K_970: [ 29.5,  46.8, -48.0, -35.5,  10.5, -29.5, -59.7,  46.7, -39.8,   9.6]
K_844: [-39.0, -44.8,  32.8,  25.0, -18.8,  14.5,  56.7,   9.0,  15.4, -13.3]
K_832: [-6.1, 26.2, 74.7, 26.3, -2.1, 75.1, -2.2, -4.6, 92.7, 18.1]
K_517: [ 17.6, -24.6, -54.2,  -6.7,  46.4, -24.5, -17.4,  47.1, -57.0, -38.1]
K_475: [  2.1, -38.9, -35.2,   4.0,  35.9, -43.5,   5.4,  46.5, -43.1, -38.8]
miss K_517: [-24.5, -38.1, -57.0,  17.6,  -6.7, -17.4, -54.2,  47.1,  46.4] => [-24.6]
miss K_970: [ 10.5,   9.6, -29.5, -59.7,  29.5, -35.5,  46.7, -39.8, -48.0] => [46.8]
miss K_832: [74.7, -6.1, -4.6, 92.7, 26.2, 75.1, 18.1, 26.3, -2.1] => [-2.2]
miss K_832: [75.1, -2.1, -4.6, -6.1, 92.7, 18.1, -2.2, 26.2, 74.7] => [26.3]
miss K_970: [ 10.5,   9.6,  29.5,  46.8, -39.8,  46.7, -35.5, -29.5, -59.7] => [-48.0]
miss K_970: [-35.5,  46.8, -48.0, -29.5,  29.5, -39.8,  10.5, -59.7,   9.6] => [46.7]
miss K_517: [-57.0, -24.5,  47.1, -54.2,  17.6,  46.4,  -6.7, -38.1, -17.4] => [-24.6]

K_532: [-26.6,  22.4,  48.0, -98.6,  20.8,  76.6, -61.9]
K_558: [-83.1,  22.4, -39.7,  90.1,  28.4, -47.9,  22.3]
K_443: [ -6.0, -14.6, -39.7,  16.7, -24.5, -14.7,  50.2]
K_29: [-47.1, -37.9, -63.6, -46.2, -46.1,  18.5,  57.2]
K_334: [ -6.0,  13.8, -39.7, -77.6,  51.1,  51.7, -39.8]
K_531: [ -6.0,  13.8, -39.7,  16.7, -24.5, -14.7,  64.2]
miss K_443: [-14.6,  50.2, -39.7, -24.5,  16.7,  -6.0] => [-14.7]
miss K_334: [-77.6,  13.8,  -6.0,  51.1,  51.7, -39.8] => [-39.7]
miss K_29: [-63.6,  57.2, -37.9, -46.2, -47.1,  18.5] => [-46.1]
miss K_558: [-47.9,  28.4, -39.7,  22.3, -83.1,  90.1] => [22.4]
miss K_334: [ 51.1,  -6.0, -77.6, -39.8,  13.8,  51.7] => [-39.7]
miss K_29: [ 57.2, -37.9, -46.1, -47.1, -63.6,  18.5] => [-46.2]

